[119 134 130 126 131 157] => 131

[[139 137 129 118]
 [133 151 135 104]
 [131 116 121 143]] => 129

[107 147 100 142 134] => 142

[[124 106 126 109]
 [121 113 140 147]
 [121 114 139 146]] => 126

[[110 118 109 128 128]
 [121 113 138 146 153]
 [139 139 119 114 116]] => 128

[[127 138 144 144 119 143 120]
 [109 125 116 125 128  99 123]
 [113 128 106 133 128 104 130]] => 143

[[154 117 127 106 118 116]
 [128 121 133 143 116 108]
 [132 111 111 119 100 109]] => 118
---
[[128 151 117 115 130 123]
 [129 157 120 108 114 144]] → 108

[[131 127 138 133 131 150]
 [131 127 137 132 130 148]
 [131 127 137 133 131 149]] → 132

[[125 105 101 113 106]
 [123 120 123 128 110]
 [135 134 140 139 128]] → 123

[[108 102 115  99 135 133 156]
 [130 108 151 123 126 138 120]] → 126

[[128 125 124 122 132]
 [108 113 112 104 137]] → 112

[[133 128 128 104]
 [127 127 138 103]
 [127 127 138 102]] → 127
---
[[155 153 103 155  99]
 [150 151 105 151 114]
 [153 152 105 153 139]] >> 99

[[132 130 117 124 127 149 131]
 [127 130 116 124 123 150 136]
 [128 128 134 119 134 115 130]] >> 131

[[115 129 118 119 101 132 124]
 [151 110 110 124 141 126 115]
 [104 146 147 124 100 133 141]] >> 124

[[128 121 142 132 120 127 111]
 [132 157 115 130 128 138 119]
 [125 132 139 129 126 136 125]] >> 111

[[135 108 124 146 117 111]
 [120 137 128 129 127 140]
 [147  99 117 129 105 114]] >> 111

[[134 124 127 129 135]
 [130 126 131 131 134]
 [114 119 118 123 106]] >> 135

[[146 126 122 121 122 122 128]
 [154 127 122 121 122 122 128]
 [145 127 122 120 122 122 127]] >> 128
---
125,121,127,112,127
103,112,124,110,128
-> 125

125,126,104,128,123
131,126,125,119,123
128,121,117,123,121
-> 125

139,114,132,102,153,106 -> 139

122,105,131,141,110,151,138 -> 122

108,135,130,130
131,127,127,128
152,120,125,126
-> 108

148,103,104,107,109,107 -> 148

126,153,122,129,135 -> 126

134,124,133,154,132 -> 134

155,154,153,102,156 -> 155

152,107,108,113,146 -> 152
---
[[114 126 135 129 127 144]
 [127 134 131 137 125 106]] | 114

[[125 123 129 128 126 126 128]
 [131 129 131 121 126 124 127]
 [119 116 146 134 145 106 138]] | 125

[[119  99 134 139 138]
 [126 142 133 129 146]] | 119

[126 155 110 133 124 130 143] | 126

[136 121 101 128] | 136

[[136 152 146 113]
 [123 156 144 113]
 [155 137 143 132]] | 136

[125 138 139 114 149 146] | 125
---
array([126, 132, 106, 117, 108, 124, 104]) value 126
array([118, 129, 105, 143]) value 118
array([139, 122, 135, 158]) value 139
array([128, 119, 138, 140, 153]) value 128
array([139, 128, 126, 103, 136, 140]) value 139
array([113, 108, 126, 119, 138, 151]) value 113
---
[[127, 126, 126, 114, 114, 128, 124, 133, 115, 121, 126],
 [114, 114, 135, 128, 112, 120, 127, 129, 137, 133, 126],
 [130, 116, 101, 123, 132, 134, 121, 134, 122, 156, 123],
 [131, 127, 128, 132, 125, 141, 134, 125, 128, 117, 134],
 [114, 117, 128, 125, 126, 136, 131, 111, 140, 132, 141],
 [135, 113, 128, 139, 133, 118, 134, 130, 120, 140, 118],
 [133, 135, 114, 132, 125, 143, 117, 146, 130, 132, 122]]
114

[[118, 121, 127, 131, 139, 144, 132, 127, 128, 116, 117, 112, 139, 132, 124],
 [125, 129, 130, 135, 132, 142, 135, 126, 123, 116, 120, 113, 134, 133, 122],
 [103, 114, 119, 134, 150, 153, 126, 125, 139, 117, 115, 115, 148, 144, 127],
 [132, 129, 125, 125, 124, 112, 122, 127, 131, 142, 139, 153, 116, 121, 135],
 [144, 144, 145, 129, 117, 130, 147, 135, 111, 114, 116, 107, 125, 127, 116],
 [114, 116, 115, 126, 140, 131, 113, 126, 139, 136, 129, 142, 130, 132, 138],
 [132, 128, 129, 131, 128, 132, 132, 126, 128, 123, 123, 122, 132, 128, 126],
 [114, 113, 117, 130, 143, 140, 120, 125, 135, 124, 125, 127, 138, 136, 132],
 [134, 130, 131, 127, 123, 117, 130, 125, 132, 137, 134, 140, 119, 124, 128],
 [142, 139, 135, 131, 123, 123, 137, 130, 120, 128, 127, 126, 122, 124, 120]]
125

[[130, 150, 118, 109, 133, 109],
 [134, 148, 117, 117, 131, 117],
 [124, 148, 137, 123, 138, 125],
 [124, 145, 133, 121, 138, 118],
 [124, 147, 126, 115, 132, 117],
 [139, 142, 119, 122, 131, 122],
 [127, 146, 144, 123, 134, 140],
 [133, 147, 120, 110, 136, 119],
 [128, 142, 131, 116, 139, 122],
 [119, 127, 127, 122, 132, 136],
 [122, 133, 144, 122, 130, 120]]
134

[[138, 121, 122, 117, 138, 121, 126, 127, 128],
 [127, 135, 116, 122, 133, 124, 133, 144, 125],
 [126, 112, 104, 134, 126, 145, 130, 102, 130],
 [130, 121, 126, 127, 117, 143, 134, 140, 126],
 [131, 129, 106, 134, 123, 144, 118, 155, 120]]
127

[[115, 128, 138, 121, 137, 111],
 [121, 138, 122, 124, 121, 142],
 [127, 139, 105, 126, 112, 126],
 [124, 139, 116, 121, 119, 139],
 [134, 127, 141, 133, 126, 145],
 [125, 133, 128, 145, 128, 152]]
121
---
[[127 152 131 130 124 130]
 [132 110 125 130 132 126]
 [132 142 131 134 125 129]] => 142

[[123 108 127 118 135 130 133]
 [125 139 132 102 127 130 135]
 [128 125 142 105 126 145 115]] => 125

[[117 152 117 137 133 121]
 [109 123 101 146 139 142]
 [150 141 144 123 130 148]] => 141

[[118 141 114 107]
 [137 111 150 122]
 [149 134 139 110]] => 134

[[152 136 142 121 126]
 [156 145 130 133 146]
 [139 123 129 136 143]] => 123

[[117 130 110 105]
 [139 135 111 115]
 [120 134 119 114]] => 134

[[117 144 146 102 127 114 114]
 [125 126 103 126 104 127 113]
 [116 150 110 107 108 112 111]] => 150

[[117 146 108 126]
 [130 139 135 147]
 [105 141 144 117]] => 141

[[131 124 129 131 131 131 128]
 [123 127 118 126 123 130 153]
 [141 132 133 144 122 118 146]] => 132
---
[[143 132 128 146]
 [124 126 119 119]
 [ 98 153 110 112]]	153, 146

[[140 131 141 130 128 130]
 [142 149 102 133 120 133]
 [131 104 118 132 135 127]]	149, 142

[107 111 153 107 131 109]	153, 131

[[122 151 130 112]
 [121 152 130 111]]	152, 151

[[125 121 125 112 138 137 128]
 [138 127 139 134 133 140 128]
 [126 127 150 125 126 128 133]]	150, 140

[122 149 122 112 127]	149, 127

[116 107 141 106 103 144]	144, 141

[[128 147 129 146 128]
 [129 129 146 146 129]
 [128 149 129 143 128]]	149, 147
---
(153, 111, 152, 128, 113, 130, 134) out 130
(123, 142, 153, 109, 111, 134, 124) out 124
(136, 123, 148, 127, 154) out 136
(137, 128, 115, 120, 105) out 120
(129, 102, 106, 141, 147, 144, 137) out 137
(128, 114, 105, 133, 137, 140, 118) out 128
